Below are the code and all the weights of a small trained network. Each question names an input and a target symbol and asks about switching units off, where a switched-off unit gives its printed mean instead of its output.

import numpy as np


def w(rows, s, z=0):
    codes = np.array(rows[::2]) - 128.0
    scale = np.full(codes.shape[1], s)
    scale[-1] = z or s
    return codes * scale


def norm(h):
    return h / np.sqrt((h * h).mean(-1, keepdims=True) + 1e-5)


def softmax(a):
    e = np.exp(a - a.max(-1, keepdims=True))
    return e / e.sum(-1, keepdims=True)


def log_softmax(a):
    a = a - a.max(-1, keepdims=True)
    return a - np.log(np.exp(a).sum(-1, keepdims=True))


def net(x, mask):
    ids = ['ΛΞγθπσψ'.index(c) for c in x.split()]
    T = len(ids)
    res = E[ids] + P[:T]
    u = 0
    for l in range(3):
        r = norm(res)
        for j in range(2):
            rows = slice(4 * j, 4 * j + 4)
            q, k, v = (r @ M[l][rows].T for M in (Q, K, V))
            z = softmax(np.where(np.tri(T) > 0, q @ k.T / 4**0.5, -1e9)) @ v
            o = O[l][rows]
            res = res + np.where(mask[u + j], z, o[:, -1]) @ o[:, :-1]
        u += 2
    return log_softmax(norm(res)[-1] @ U[:, :-1].T + U[:, -1])


Q, K, V, O = {}, {}, {}, {}
E = w([
[92,134,150],'Λ',
[124,155,158],'Ξ',
[134,192,154],'γ',
[3,65,228],'θ',
[105,124,140],'π',
[150,115,154],'σ',
[139,134,186],'ψ',
],0.0074)
P = w([
[136,15,36],'0',
[184,168,233],'1',
[157,185,171],'2',
[151,178,171],'3',
[173,189,173],'4',
[95,255,209],'5',
[153,186,69],'6',
],0.0023)
Q[0] = w([
[193,190,118],'L0H0',
[170,110,1],'L0H0',
[140,80,147],'L0H0',
[135,64,38],'L0H0',
[192,182,174],'L0H1',
[109,52,124],'L0H1',
[87,29,131],'L0H1',
[95,108,165],'L0H1',
],0.0091)
K[0] = w([
[28,58,133],'L0H0',
[53,206,239],'L0H0',
[95,193,82],'L0H0',
[115,251,243],'L0H0',
[96,67,1],'L0H1',
[128,237,132],'L0H1',
[159,253,176],'L0H1',
[100,193,127],'L0H1',
],0.0067)
V[0] = w([
[139,163,174],'L0H0',
[95,145,215],'L0H0',
[28,172,209],'L0H0',
[3,90,153],'L0H0',
[217,64,138],'L0H1',
[24,70,61],'L0H1',
[138,134,209],'L0H1',
[172,171,97],'L0H1',
],0.0044)
O[0] = w([
[147,159,195,111],'L0H0',
[137,218,197,184],'L0H0',
[141,254,209,177],'L0H0',
[94,222,84,253],'L0H0',
[30,100,92,132],'L0H1',
[123,201,69,162],'L0H1',
[130,140,204,203],'L0H1',
[146,83,112,38],'L0H1',
],0.005,0.0026)
Q[1] = w([
[58,187,245],'L1H0',
[120,173,254],'L1H0',
[151,34,51],'L1H0',
[93,235,16],'L1H0',
[87,144,126],'L1H1',
[62,188,159],'L1H1',
[183,43,57],'L1H1',
[45,155,167],'L1H1',
],0.0071)
K[1] = w([
[152,9,93],'L1H0',
[103,52,48],'L1H0',
[236,226,164],'L1H0',
[121,94,254],'L1H0',
[177,132,169],'L1H1',
[86,179,114],'L1H1',
[199,36,156],'L1H1',
[92,183,181],'L1H1',
],0.0076)
V[1] = w([
[155,218,108],'L1H0',
[133,193,40],'L1H0',
[168,123,84],'L1H0',
[101,121,118],'L1H0',
[106,159,163],'L1H1',
[2,169,145],'L1H1',
[133,151,158],'L1H1',
[130,111,170],'L1H1',
],0.0057)
O[1] = w([
[77,175,202,125],'L1H0',
[30,113,196,103],'L1H0',
[119,135,170,70],'L1H0',
[101,109,101,144],'L1H0',
[159,66,157,185],'L1H1',
[255,22,171,253],'L1H1',
[127,100,191,158],'L1H1',
[85,114,63,135],'L1H1',
],0.0039,0.0041)
Q[2] = w([
[119,13,2],'L2H0',
[198,205,219],'L2H0',
[231,204,142],'L2H0',
[62,66,54],'L2H0',
[80,98,117],'L2H1',
[17,205,114],'L2H1',
[81,54,133],'L2H1',
[231,79,193],'L2H1',
],0.0081)
K[2] = w([
[140,161,212],'L2H0',
[130,126,12],'L2H0',
[186,166,69],'L2H0',
[137,121,198],'L2H0',
[172,151,141],'L2H1',
[212,106,56],'L2H1',
[154,165,146],'L2H1',
[37,130,151],'L2H1',
],0.011)
V[2] = w([
[116,220,77],'L2H0',
[127,147,254],'L2H0',
[66,129,91],'L2H0',
[142,222,78],'L2H0',
[133,155,67],'L2H1',
[38,74,138],'L2H1',
[37,116,113],'L2H1',
[173,181,56],'L2H1',
],0.0087)
O[2] = w([
[52,238,179,125],'L2H0',
[251,116,232,221],'L2H0',
[44,97,147,95],'L2H0',
[67,253,162,130],'L2H0',
[76,210,152,37],'L2H1',
[103,16,235,182],'L2H1',
[125,83,229,146],'L2H1',
[43,236,65,3],'L2H1',
],0.0071,0.0044)
U = w([
[195,95,15,41],'Λ',
[1,130,154,110],'Ξ',
[172,200,71,253],'γ',
[151,41,236,107],'θ',
[173,150,182,13],'π',
[101,193,178,215],'σ',
[42,30,42,167],'ψ',
],0.0099,0.0037)

Each question gives the input, a string of symbols that net reads in full, and the target symbol t.
The units are the heads (4 rows each of Q, K, V and O). Each row of codes is followed by its name. A weight is (code - 128) times the scale printed after its matrix; where a second scale follows, it is the last column's (O and U).
mask holds one flag per head, layer by layer. A switched-off head (its flag False) gives its mean, the last column of its rows in O, instead of its output. The means were averaged over made-up inputs and are rounded, as every weight is.
A unit's drop is (log p(t) with every unit on - log p(t) with that unit switched off) / (log p(t) with every unit on - log p(t) with every unit switched off).
The circuit of an input: a set's keep is (log p(t) with only the set's units on - log p(t) with every unit switched off) / (log p(t) with every unit on - log p(t) with every unit switched off). Starting from all 6 units, units are removed one at a time, each time the one whose removal leaves the highest keep (on an exact tie, the one counted first), for as long as the keep stays at least 0.8.
circuit, biggest first: the units of the circuit, biggest drop first
unit that matters most: the unit with the biggest drop
heads that matter: for each layer, one digit per head in row order, 1 if its drop is at least 0.15 and else 0, layers parted by /
input σ Ξ ψ, target ψ: circuit, biggest first : L2H0, L0H0, L1H1
input π σ Λ Ξ, target Ξ: circuit, biggest first : L0H1, L2H0
input ψ γ Λ Ξ, target Λ: unit that matters most : L1H0
input σ θ θ θ π θ π, target ψ: circuit, biggest first : L2H0, L0H0
input π Ξ θ Ξ σ θ, target Ξ: heads that matter : 11 / 00 / 11
input ψ γ σ Λ Λ, target Λ: circuit, biggest first : L1H0, L2H1, L0H1, L2H0
input γ Λ θ Ξ Ξ σ, target γ: heads that matter : 11 / 11 / 11
input σ Λ γ θ ψ θ γ, target ψ: circuit, biggest first : L2H0, L0H0, L0H1
input π π γ, target Ξ: heads that matter : 11 / 10 / 10
input Λ Λ Λ π, target σ: circuit, biggest first : L0H1, L2H0
input γ π π, target γ: heads that matter : 11 / 11 / 01
input θ ψ γ Λ π, target σ: heads that matter : 10 / 00 / 10
input γ θ γ Ξ, target γ: circuit, biggest first : L1H0, L0H0, L0H1, L2H1
input π θ ψ γ ψ σ, target σ: heads that matter : 01 / 10 / 10
input σ ψ Λ σ σ, target ψ: heads that matter : 10 / 11 / 10
input θ γ Λ ψ, target σ: heads that matter : 11 / 00 / 10
input π θ Λ θ θ γ θ, target Ξ: heads that matter : 11 / 00 / 10
input ψ Λ ψ σ γ, target Λ: circuit, biggest first : L1H0, L0H1, L2H0, L2H1
input ψ σ ψ ψ Λ Ξ γ, target Λ: heads that matter : 01 / 10 / 11
input Λ π Ξ Ξ, target σ: heads that matter : 11 / 10 / 00
input θ θ θ σ π σ Ξ, target γ: circuit, biggest first : L0H0, L2H1
input π γ Λ π, target Ξ: unit that matters most : L0H1
input π σ γ Ξ ψ, target Ξ: heads that matter : 11 / 10 / 10
input γ γ Λ Ξ Ξ σ σ, target γ: heads that matter : 11 / 11 / 01
input γ ψ Ξ Λ, target γ: circuit, biggest first : L1H0, L2H1, L0H0
